Below are the code and all the weights of a small trained network. Each question names an input and a class and asks about switching units off, where a switched-off unit gives its printed mean instead of its output.

import numpy as np


def w(rows, s, z=0):
    codes = np.array(rows[::2]) - 128.0
    scale = np.full(codes.shape[1], s)
    scale[-1] = z or s
    return codes * scale


def f(y):
    return y / 2 * (1 + np.tanh(0.7978845608 * (y + 0.044715 * y**3)))


def log_softmax(a):
    a = a - a.max(-1, keepdims=True)
    return a - np.log(np.exp(a).sum(-1, keepdims=True))


def net(x, mask):
    res = np.array(x, float).reshape(1, 6) / 4 @ E
    y = f(res @ A[0][:, :-1].T + A[0][:, -1])
    res = res + np.where(mask, y, B[0][:, -1]) @ B[0][:, :-1]
    return log_softmax(res[-1] @ U[:, :-1].T + U[:, -1])


A, B = {}, {}
E = w([
[227,89,191,193,222,181,107],'x0',
[184,165,55,167,100,178,60],'x1',
[136,15,90,115,123,49,52],'x2',
[223,134,224,112,49,130,75],'x3',
[193,79,133,90,57,60,193],'x4',
[2,143,202,199,117,82,72],'x5',
],0.0086)
A[0] = w([
[104,163,114,88,67,122,152,106],'neuron 0',
[142,129,86,71,88,142,101,254],'neuron 1',
[187,130,207,124,116,75,144,161],'neuron 2',
[193,151,45,141,84,148,120,85],'neuron 3',
[137,63,119,188,164,170,73,163],'neuron 4',
[105,164,144,136,49,136,181,62],'neuron 5',
[127,118,112,169,227,138,107,140],'neuron 6',
[123,149,81,135,122,115,145,137],'neuron 7',
[109,118,218,117,134,85,111,227],'neuron 8',
[224,149,184,120,135,141,131,214],'neuron 9',
[81,138,210,207,127,116,34,140],'neuron 10',
[91,79,78,114,85,56,115,114],'neuron 11',
[189,197,163,159,141,246,177,174],'neuron 12',
[150,86,99,107,115,85,181,211],'neuron 13',
[33,144,151,150,163,102,164,154],'neuron 14',
[38,174,121,157,161,111,164,145],'neuron 15',
[93,150,115,140,125,148,165,201],'neuron 16',
[132,126,54,148,84,87,140,88],'neuron 17',
],0.013,0.0037)
B[0] = w([
[178,141,86,146,125,132,129,183],'neuron 0',
[171,153,220,147,150,162,119,194],'neuron 1',
[159,96,120,204,64,150,122,203],'neuron 2',
[114,253,125,121,162,98,112,201],'neuron 3',
[129,123,110,95,130,123,50,204],'neuron 4',
[164,132,92,135,89,131,99,176],'neuron 5',
[144,105,133,157,156,177,84,206],'neuron 6',
[134,147,132,135,119,80,131,155],'neuron 7',
[114,110,191,162,74,64,121,202],'neuron 8',
[122,125,90,199,123,97,140,224],'neuron 9',
[92,119,196,126,71,89,104,248],'neuron 10',
[139,128,165,95,110,127,230,210],'neuron 11',
[100,130,186,184,152,133,166,244],'neuron 12',
[153,142,199,112,129,118,134,207],'neuron 13',
[100,192,70,156,182,100,122,235],'neuron 14',
[115,147,102,194,153,114,141,232],'neuron 15',
[143,127,120,157,127,120,132,174],'neuron 16',
[119,147,166,92,151,123,138,175],'neuron 17',
],0.013,0.014)
U = w([
[125,160,121,107,128,130,55,116],'0',
[117,90,115,117,189,214,139,3],'1',
[111,166,142,160,132,137,205,254],'2',
[124,143,147,9,132,103,190,31],'3',
[131,63,176,113,37,125,143,104],'4',
[201,158,154,108,142,178,132,216],'5',
[160,135,39,147,132,131,121,73],'6',
[117,123,103,65,109,164,164,15],'7',
],0.015,0.0029)

Each question gives the input, the list of numbers given to net, and the class t.
The units are the neurons (one row each of A and B). Each row of codes is followed by its name. A weight is (code - 128) times the scale printed after its matrix; where a second scale follows, it is the last column's (A, B and U).
mask holds one flag per neuron, in row order. A switched-off neuron (its flag False) gives its mean, the last column of its row in B, instead of its output. The means were averaged over made-up inputs and are rounded, as every weight is.
A unit's drop is (log p(t) with every unit on - log p(t) with that unit switched off) / (log p(t) with every unit on - log p(t) with every unit switched off).
The circuit of an input: a set's keep is (log p(t) with only the set's units on - log p(t) with every unit switched off) / (log p(t) with every unit on - log p(t) with every unit switched off). Starting from the 12 units with the biggest drops (on a tie, the unit counted first), units are removed one at a time, each time the one whose removal leaves the highest keep (on an exact tie, the one counted first), for as long as the keep stays at least 0.8.
circuit, biggest first: the units of the circuit, biggest drop first
most important unit: the unit with the biggest drop
k most important neurons: the k neurons with the biggest drops, biggest first
drop when u is switched off: that unit's drop, to one decimal
input [6,8,-4,-5,-1,1], class 1: 2 most important neurons -> (neuron 6; neuron 12)
input [8,3,2,7,0,-8], class 2: circuit, biggest first -> (neuron 12)
input [-5,-4,-4,-8,-2,-5], class 6: circuit, biggest first -> (neuron 12; neuron 10; neuron 11)
input [4,5,3,2,1,5], class 4: 3 most important neurons -> (neuron 14; neuron 10; neuron 3)
input [-1,8,4,-2,-1,-1], class 0: 2 most important neurons -> (neuron 3; neuron 4)
input [-3,-6,2,2,-6,-4], class 5: circuit, biggest first -> (neuron 12; neuron 9)
input [-1,-1,4,3,-6,-4], class 0: 3 most important neurons -> (neuron 11; neuron 12; neuron 13)
input [0,-1,8,2,-5,-7], class 5: circuit, biggest first -> (neuron 1; neuron 10)
input [2,7,-3,-6,-1,5], class 0: circuit, biggest first -> (neuron 11; neuron 4)
input [4,3,-2,4,-2,-7], class 2: 2 most important neurons -> (neuron 12; neuron 9)
input [-5,4,8,4,-5,-8], class 5: 2 most important neurons -> (neuron 1; neuron 10)
input [-1,1,2,-1,5,-6], class 5: circuit, biggest first -> (neuron 1; neuron 12)
input [2,7,0,3,5,3], class 4: 2 most important neurons -> (neuron 14; neuron 15)
input [7,6,0,-2,1,2], class 0: circuit, biggest first -> (neuron 4)
input [0,3,1,-6,-2,-5], class 0: 2 most important neurons -> (neuron 11; neuron 3)
input [6,5,-6,-7,-7,3], class 1: 2 most important neurons -> (neuron 6; neuron 4)
input [5,-7,-4,5,-4,7], class 4: 2 most important neurons -> (neuron 10; neuron 8)
input [7,7,1,-7,-3,-8], class 0: 3 most important neurons -> (neuron 3; neuron 4; neuron 11)
input [1,-2,1,-2,-2,7], class 0: 2 most important neurons -> (neuron 12; neuron 14)
input [2,6,8,-3,8,-8], class 3: most important unit -> neuron 11
input [3,1,7,-8,-6,3], class 0: 2 most important neurons -> (neuron 4; neuron 10)
input [-2,7,2,-3,6,4], class 3: drop when neuron 10 is switched off -> 0.0
input [3,-5,5,-7,-7,2], class 0: drop when neuron 4 is switched off -> 0.1
input [7,3,8,-5,1,-4], class 0: drop when neuron 4 is switched off -> 0.8
input [8,-1,4,-6,2,2], class 0: drop when neuron 4 is switched off -> 0.3
